Below is a small trained network, with its code and all its weights. Each question gives an input and a target symbol and asks what happens when units are switched off, that is, made to give their printed mean instead of their output.

import numpy as np


def w(rows, s, z=0):
    codes = np.array(rows[::2]) - 128.0
    scale = np.full(codes.shape[1], s)
    scale[-1] = z or s
    return codes * scale


def norm(h):
    return h / np.sqrt((h * h).mean(-1, keepdims=True) + 1e-5)


def f(y):
    return y / 2 * (1 + np.tanh(0.7978845608 * (y + 0.044715 * y**3)))


def softmax(a):
    e = np.exp(a - a.max(-1, keepdims=True))
    return e / e.sum(-1, keepdims=True)


def log_softmax(a):
    a = a - a.max(-1, keepdims=True)
    return a - np.log(np.exp(a).sum(-1, keepdims=True))


def net(x, mask):
    ids = ['βζλξστ'.index(c) for c in x.split()]
    T = len(ids)
    res = E[ids] + P[:T]
    u = 0
    for l in range(2):
        q, k, v = (norm(res) @ M[l].T for M in (Q, K, V))
        z = softmax(np.where(np.tri(T) > 0, q @ k.T / 2**0.5, -1e9)) @ v
        res = res + np.where(mask[u], z, O[l][:, -1]) @ O[l][:, :-1]
        u += 1
        y = f(norm(res) @ A[l][:, :-1].T + A[l][:, -1])
        res = res + np.where(mask[u : u + 12], y, B[l][:, -1]) @ B[l][:, :-1]
        u += 12
    return log_softmax(norm(res)[-1] @ U[:, :-1].T + U[:, -1])


Q, K, V, O, A, B = {}, {}, {}, {}, {}, {}
E = w([
[113,85,136],'β',
[134,151,169],'ζ',
[178,94,159],'λ',
[59,132,69],'ξ',
[248,118,89],'σ',
[94,172,125],'τ',
],0.011)
P = w([
[208,71,171],'0',
[114,30,2],'1',
[118,39,6],'2',
[112,156,145],'3',
[105,77,72],'4',
[102,85,85],'5',
[94,119,123],'6',
],0.004)
Q[0] = w([
[151,164,148],'L0H0',
[157,2,91],'L0H0',
],0.0055)
K[0] = w([
[213,133,198],'L0H0',
[110,254,120],'L0H0',
],0.0066)
V[0] = w([
[252,171,136],'L0H0',
[158,196,106],'L0H0',
],0.0027)
O[0] = w([
[135,66,178,253],'L0H0',
[135,254,81,13],'L0H0',
],0.0043,0.00067)
A[0] = w([
[78,154,103,156],'L0N0',
[160,136,188,1],'L0N1',
[2,118,92,219],'L0N2',
[130,151,114,37],'L0N3',
[118,13,83,14],'L0N4',
[175,77,105,102],'L0N5',
[100,81,167,160],'L0N6',
[134,118,60,84],'L0N7',
[150,100,25,103],'L0N8',
[134,105,45,83],'L0N9',
[128,140,108,171],'L0N10',
[240,161,123,183],'L0N11',
],0.0081,0.0015)
B[0] = w([
[85,80,2,125],'L0N0',
[124,154,151,149],'L0N1',
[177,98,107,188],'L0N2',
[149,78,162,101],'L0N3',
[171,162,175,255],'L0N4',
[112,106,130,223],'L0N5',
[133,169,160,188],'L0N6',
[114,197,143,142],'L0N7',
[106,161,156,189],'L0N8',
[111,212,225,161],'L0N9',
[117,77,102,126],'L0N10',
[92,133,74,216],'L0N11',
],0.0051,0.0037)
Q[1] = w([
[252,55,78],'L1H0',
[59,243,83],'L1H0',
],0.0036)
K[1] = w([
[162,101,1],'L1H0',
[160,75,228],'L1H0',
],0.0071)
V[1] = w([
[160,30,32],'L1H0',
[4,109,199],'L1H0',
],0.003)
O[1] = w([
[144,254,101,177],'L1H0',
[116,173,249,9],'L1H0',
],0.0067,0.0014)
A[1] = w([
[86,133,100,50],'L1N0',
[146,183,145,180],'L1N1',
[9,141,155,18],'L1N2',
[100,147,105,119],'L1N3',
[65,144,72,188],'L1N4',
[153,118,115,126],'L1N5',
[86,94,105,253],'L1N6',
[120,113,104,235],'L1N7',
[204,188,120,115],'L1N8',
[169,89,116,120],'L1N9',
[154,157,150,136],'L1N10',
[173,101,80,143],'L1N11',
],0.012,0.003)
B[1] = w([
[150,119,126,112],'L1N0',
[159,201,148,163],'L1N1',
[70,56,62,132],'L1N2',
[130,112,172,115],'L1N3',
[254,122,181,181],'L1N4',
[101,125,161,173],'L1N5',
[160,207,178,165],'L1N6',
[119,182,166,181],'L1N7',
[124,134,114,229],'L1N8',
[112,117,85,246],'L1N9',
[199,136,69,177],'L1N10',
[13,126,145,252],'L1N11',
],0.0064,0.0034)
U = w([
[111,150,197,2],'β',
[140,178,254,74],'ζ',
[138,10,167,189],'λ',
[241,243,178,196],'ξ',
[6,118,107,95],'σ',
[128,207,5,143],'τ',
],0.0089,0.0057)

Each question gives the input, a string of symbols that net reads in full, and the target symbol t.
The units are the heads (2 rows each of Q, K, V and O) and the neurons (one row each of A and B). Each row of codes is followed by its name. A weight is (code - 128) times the scale printed after its matrix; where a second scale follows, it is the last column's (O, A, B and U).
mask holds one flag per unit, layer by layer, with each layer's heads first. A switched-off unit (its flag False) gives its mean, the last column of its rows in O or B, instead of its output. The means were averaged over made-up inputs and are rounded, as every weight is.
A unit's drop is (log p(t) with every unit on - log p(t) with that unit switched off) / (log p(t) with every unit on - log p(t) with every unit switched off).
The circuit of an input: a set's keep is (log p(t) with only the set's units on - log p(t) with every unit switched off) / (log p(t) with every unit on - log p(t) with every unit switched off). Starting from the 12 units with the biggest drops (on a tie, the unit counted first), units are removed one at a time, each time the one whose removal leaves the highest keep (on an exact tie, the one counted first), for as long as the keep stays at least 0.8.
units of the circuit, in order: the units of the circuit, biggest drop first
unit that matters most: the unit with the biggest drop
k most important neurons: the k neurons with the biggest drops, biggest first
k most important neurons of layer l: the k neurons of layer l with the biggest drops, biggest first
drop of u: that unit's drop, to one decimal
input λ λ λ ζ ξ β β, target ξ: units of the circuit, in order => [L1H0, L1N11, L0N2]
input λ λ λ λ, target λ: units of the circuit, in order => [L0N4, L0N9, L1N4]
input λ β ζ λ σ λ, target σ: units of the circuit, in order => [L1H0, L1N4, L1N11]
input ξ σ σ ζ λ, target σ: 2 most important neurons => [L1N11, L0N9]
input λ λ λ β, target λ: 2 most important neurons => [L0N9, L0N2]
input ζ ζ ζ σ λ σ ζ, target λ: 2 most important neurons => [L0N4, L1N2]
input τ ξ σ λ τ λ β, target τ: unit that matters most => L0H0
input τ ζ λ, target τ: 4 most important neurons of layer 0 => [L0N9, L0N8, L0N6, L0N0]
input λ τ λ β, target τ: 2 most important neurons of layer 0 => [L0N2, L0N0]
input ζ σ σ ζ σ λ ζ, target λ: 2 most important neurons of layer 1 => [L1N2, L1N7]
input λ ξ λ, target ξ: 3 most important neurons => [L0N4, L0N9, L0N0]
input λ ζ ζ λ, target λ: drop of L0N11 => 0.0
input ζ λ λ λ λ λ σ, target τ: drop of L1N11 => 0.1
input λ λ σ ζ λ λ ξ, target ξ: drop of L1N6 => 0.2
input λ β λ σ σ λ ξ, target ξ: drop of L1N4 => 0.7
